Here is a tiny trained network, its code and every weight. The questions are about switching its units off for an input and a target symbol, where a switched-off unit gives its printed mean instead of its output.

import numpy as np


def w(rows, s, z=0):
    codes = np.array(rows[::2]) - 128.0
    scale = np.full(codes.shape[1], s)
    scale[-1] = z or s
    return codes * scale


def f(y):
    return y / 2 * (1 + np.tanh(0.7978845608 * (y + 0.044715 * y**3)))


def softmax(a):
    e = np.exp(a - a.max(-1, keepdims=True))
    return e / e.sum(-1, keepdims=True)


def log_softmax(a):
    a = a - a.max(-1, keepdims=True)
    return a - np.log(np.exp(a).sum(-1, keepdims=True))


def net(x, mask):
    ids = ['αεημπω'.index(c) for c in x.split()]
    T = len(ids)
    res = E[ids] + P[:T]
    q, k, v = (res @ M[0].T for M in (Q, K, V))
    z = softmax(np.where(np.tri(T) > 0, q @ k.T / 4**0.5, -1e9)) @ v
    res = res + np.where(mask[0], z, O[0][:, -1]) @ O[0][:, :-1]
    y = f(res @ A[0][:, :-1].T + A[0][:, -1])
    res = res + np.where(mask[1:13], y, B[0][:, -1]) @ B[0][:, :-1]
    return log_softmax(res[-1] @ U[:, :-1].T + U[:, -1])


Q, K, V, O, A, B = {}, {}, {}, {}, {}, {}
E = w([
[151,45,169,224],'α',
[197,138,59,60],'ε',
[162,123,55,230],'η',
[90,7,99,149],'μ',
[35,84,140,106],'π',
[41,178,80,143],'ω',
],0.013)
P = w([
[117,108,191,213],'0',
[79,87,34,237],'1',
[65,84,14,209],'2',
[65,85,24,147],'3',
[55,91,15,98],'4',
[50,82,2,62],'5',
[49,64,13,3],'6',
],0.0044)
Q[0] = w([
[60,185,222,159],'H1',
[2,8,21,241],'H1',
[58,32,58,131],'H1',
[194,100,68,118],'H1',
],0.0099)
K[0] = w([
[182,146,183,173],'H1',
[163,149,89,7],'H1',
[134,158,52,59],'H1',
[85,110,118,90],'H1',
],0.016)
V[0] = w([
[162,70,113,199],'H1',
[57,55,156,84],'H1',
[151,2,123,126],'H1',
[83,208,103,181],'H1',
],0.0098)
O[0] = w([
[171,201,181,61,231],'H1',
[26,192,141,218,138],'H1',
[160,255,247,189,248],'H1',
[118,137,26,55,227],'H1',
],0.0077,0.0018)
A[0] = w([
[238,82,148,156,127],'N1',
[85,120,136,183,86],'N2',
[175,38,210,199,3],'N3',
[201,141,103,79,162],'N4',
[141,148,136,74,199],'N5',
[85,169,116,152,124],'N6',
[129,199,254,118,73],'N7',
[173,63,138,65,220],'N8',
[139,136,122,162,124],'N9',
[43,86,153,14,180],'N10',
[110,133,215,174,247],'N11',
[61,133,71,154,143],'N12',
],0.0097,0.0052)
B[0] = w([
[217,126,105,3,169],'N1',
[55,146,118,76,156],'N2',
[109,77,173,37,164],'N3',
[137,177,95,48,165],'N4',
[73,138,137,154,151],'N5',
[83,102,142,95,169],'N6',
[221,3,50,156,176],'N7',
[49,187,168,126,186],'N8',
[124,138,133,136,137],'N9',
[201,102,137,223,224],'N10',
[120,192,192,137,221],'N11',
[115,101,79,67,254],'N12',
],0.008,0.0065)
U = w([
[123,112,162,15,4],'α',
[167,227,104,53,199],'ε',
[255,97,83,154,26],'η',
[100,37,69,84,127],'μ',
[159,152,162,217,196],'π',
[22,204,145,129,147],'ω',
],0.0069,0.0036)

Each question gives the input, a string of symbols that net reads in full, and the target symbol t.
The units are the heads (4 rows each of Q, K, V and O) and the neurons (one row each of A and B). Each row of codes is followed by its name. A weight is (code - 128) times the scale printed after its matrix; where a second scale follows, it is the last column's (O, A, B and U).
mask holds one flag per unit, heads first, then neurons. A switched-off unit (its flag False) gives its mean, the last column of its rows in O or B, instead of its output. The means were averaged over made-up inputs and are rounded, as every weight is.
A unit's drop is (log p(t) with every unit on - log p(t) with that unit switched off) / (log p(t) with every unit on - log p(t) with every unit switched off).
The circuit of an input: a set's keep is (log p(t) with only the set's units on - log p(t) with every unit switched off) / (log p(t) with every unit on - log p(t) with every unit switched off). Starting from the 12 units with the biggest drops (on a tie, the unit counted first), units are removed one at a time, each time the one whose removal leaves the highest keep (on an exact tie, the one counted first), for as long as the keep stays at least 0.8.
circuit, biggest first: the units of the circuit, biggest drop first
k most important neurons: the k neurons with the biggest drops, biggest first
drop when u is switched off: that unit's drop, to one decimal
input ω η ω ω μ π η, target ω: circuit, biggest first	H1, N7
input μ α π ω α ω η, target μ: circuit, biggest first	H1
input π η ε η η π ε, target ω: circuit, biggest first	H1, N7
input μ η η η, target ε: circuit, biggest first	H1, N10
input μ μ α η, target π: circuit, biggest first	H1, N12
input π η α, target ω: circuit, biggest first	H1, N2, N10
input π ω ω, target μ: circuit, biggest first	H1, N12
input μ ω π π μ, target ω: circuit, biggest first	H1, N7
input α π π η μ μ α, target π: circuit, biggest first	H1, N7, N11
input ω ω μ ω ε α, target α: circuit, biggest first	N3, H1, N1, N10
input π η ω ω α, target μ: 2 most important neurons	N11, N12
input π μ μ π, target ω: 2 most important neurons	N11, N2
input μ ε π π ε, target ω: drop when H1 is switched off	0.5
input π α ω η, target μ: drop when N3 is switched off	0.0
input π ω α, target μ: drop when H1 is switched off	1.2
input π π α, target ω: most important neuron	N2
